Below are the code and all the weights of a small trained network. Each question names an input and a class and asks about switching units off, where a switched-off unit gives its printed mean instead of its output.

import numpy as np


def w(rows, s, z=0):
    codes = np.array(rows[::2]) - 128.0
    scale = np.full(codes.shape[1], s)
    scale[-1] = z or s
    return codes * scale


def f(y):
    return y / 2 * (1 + np.tanh(0.7978845608 * (y + 0.044715 * y**3)))


def log_softmax(a):
    a = a - a.max(-1, keepdims=True)
    return a - np.log(np.exp(a).sum(-1, keepdims=True))


def net(x, mask):
    res = np.array(x, float).reshape(1, 7) / 4 @ E
    y = f(res @ A[0][:, :-1].T + A[0][:, -1])
    res = res + np.where(mask, y, B[0][:, -1]) @ B[0][:, :-1]
    return log_softmax(res[-1] @ U[:, :-1].T + U[:, -1])


A, B = {}, {}
E = w([
[183,167,146,140,114,83,163,82,225,5,138],'x0',
[129,117,47,159,186,168,208,122,163,137,204],'x1',
[218,180,114,145,92,152,103,99,2,68,119],'x2',
[115,117,130,142,187,167,24,110,100,69,111],'x3',
[138,12,137,168,46,120,119,35,64,149,162],'x4',
[76,102,128,190,144,175,221,55,95,83,102],'x5',
[141,168,64,77,138,226,223,78,213,134,163],'x6',
],0.0098)
A[0] = w([
[128,133,33,144,144,219,188,150,71,202,57,123],'n1',
[185,105,195,181,1,133,171,33,55,53,93,252],'n2',
[124,84,185,122,32,83,111,205,140,179,161,131],'n3',
[211,190,162,78,36,102,26,176,126,155,79,138],'n4',
[172,147,111,167,147,144,126,78,170,70,177,136],'n5',
[110,149,171,94,169,135,55,160,240,115,76,180],'n6',
[125,100,137,174,188,123,52,86,161,52,18,86],'n7',
[167,145,158,6,184,108,201,137,210,157,147,178],'n8',
[212,175,36,109,136,200,94,91,120,125,156,140],'n9',
],0.0076,0.0038)
B[0] = w([
[156,48,198,107,157,235,111,45,127,122,140,220],'n1',
[254,129,93,255,96,46,45,128,78,85,48,254],'n2',
[192,139,58,145,152,162,110,158,123,138,86,199],'n3',
[210,126,87,159,43,57,56,190,132,92,197,235],'n4',
[144,153,121,144,137,153,103,154,131,200,122,172],'n5',
[108,80,106,76,60,145,105,142,198,86,71,207],'n6',
[100,142,105,75,123,177,87,98,215,163,115,182],'n7',
[134,168,189,174,69,170,161,93,198,141,48,213],'n8',
[126,166,87,31,186,178,182,122,95,146,198,193],'n9',
],0.009,0.013)
U = w([
[217,244,85,68,92,134,141,176,139,163,165,117],'0',
[195,88,161,151,58,32,50,158,29,85,68,196],'1',
[96,151,199,43,120,163,157,126,205,109,51,76],'2',
[85,184,157,61,162,37,192,154,51,88,168,3],'3',
[160,110,118,86,254,195,157,122,25,111,136,148],'4',
],0.0072,0.0045)

Each question gives the input, the list of numbers given to net, and the class t.
The units are the neurons (one row each of A and B). Each row of codes is followed by its name. A weight is (code - 128) times the scale printed after its matrix; where a second scale follows, it is the last column's (A, B and U).
mask holds one flag per neuron, in row order. A switched-off neuron (its flag False) gives its mean, the last column of its row in B, instead of its output. The means were averaged over made-up inputs and are rounded, as every weight is.
A unit's drop is (log p(t) with every unit on - log p(t) with that unit switched off) / (log p(t) with every unit on - log p(t) with every unit switched off).
The circuit of an input: a set's keep is (log p(t) with only the set's units on - log p(t) with every unit switched off) / (log p(t) with every unit on - log p(t) with every unit switched off). Starting from all 9 units, units are removed one at a time, each time the one whose removal leaves the highest keep (on an exact tie, the one counted first), for as long as the keep stays at least 0.8.
circuit, biggest first: the units of the circuit, biggest drop first
unit that matters most: the unit with the biggest drop
top k neurons: the k neurons with the biggest drops, biggest first
drop when u is switched off: that unit's drop, to one decimal
input [-8,0,8,-4,0,7,3], class 4: unit that matters most	n1
input [-4,-7,-6,-5,-1,0,-1], class 0: circuit, biggest first	n2; n3
input [2,2,7,1,-6,-2,-2], class 0: top 2 neurons	n2; n9
input [-2,6,-2,3,8,-8,8], class 4: circuit, biggest first	n4; n9
input [-6,6,-5,-5,8,1,-5], class 4: circuit, biggest first	n2; n4
input [-8,-3,-5,2,-2,-7,4], class 2: circuit, biggest first	n2; n6
input [-2,3,8,3,-2,8,0], class 4: top 2 neurons	n9; n4
input [6,6,4,-3,-5,-7,-8], class 0: top 2 neurons	n2; n1
input [0,4,-5,-3,4,0,-3], class 4: top 3 neurons	n2; n4; n6
input [1,2,-1,6,4,-2,6], class 4: circuit, biggest first	n4; n9
input [1,-5,0,-8,-1,5,8], class 2: top 2 neurons	n8; n4
input [0,-2,-5,3,-6,-1,-5], class 2: top 3 neurons	n2; n6; n7
input [7,0,-3,4,-8,-8,1], class 2: top 2 neurons	n6; n8
input [8,4,8,-7,1,2,2], class 1: unit that matters most	n2
input [2,-2,3,-5,-8,6,6], class 2: drop when n8 is switched off	0.1
input [2,2,-7,-1,-8,-2,5], class 2: drop when n5 is switched off	0.0
input [-3,8,-7,-6,7,6,6], class 2: drop when n8 is switched off	0.8
input [5,4,0,-1,-1,-4,-4], class 0: drop when n2 is switched off	2.2
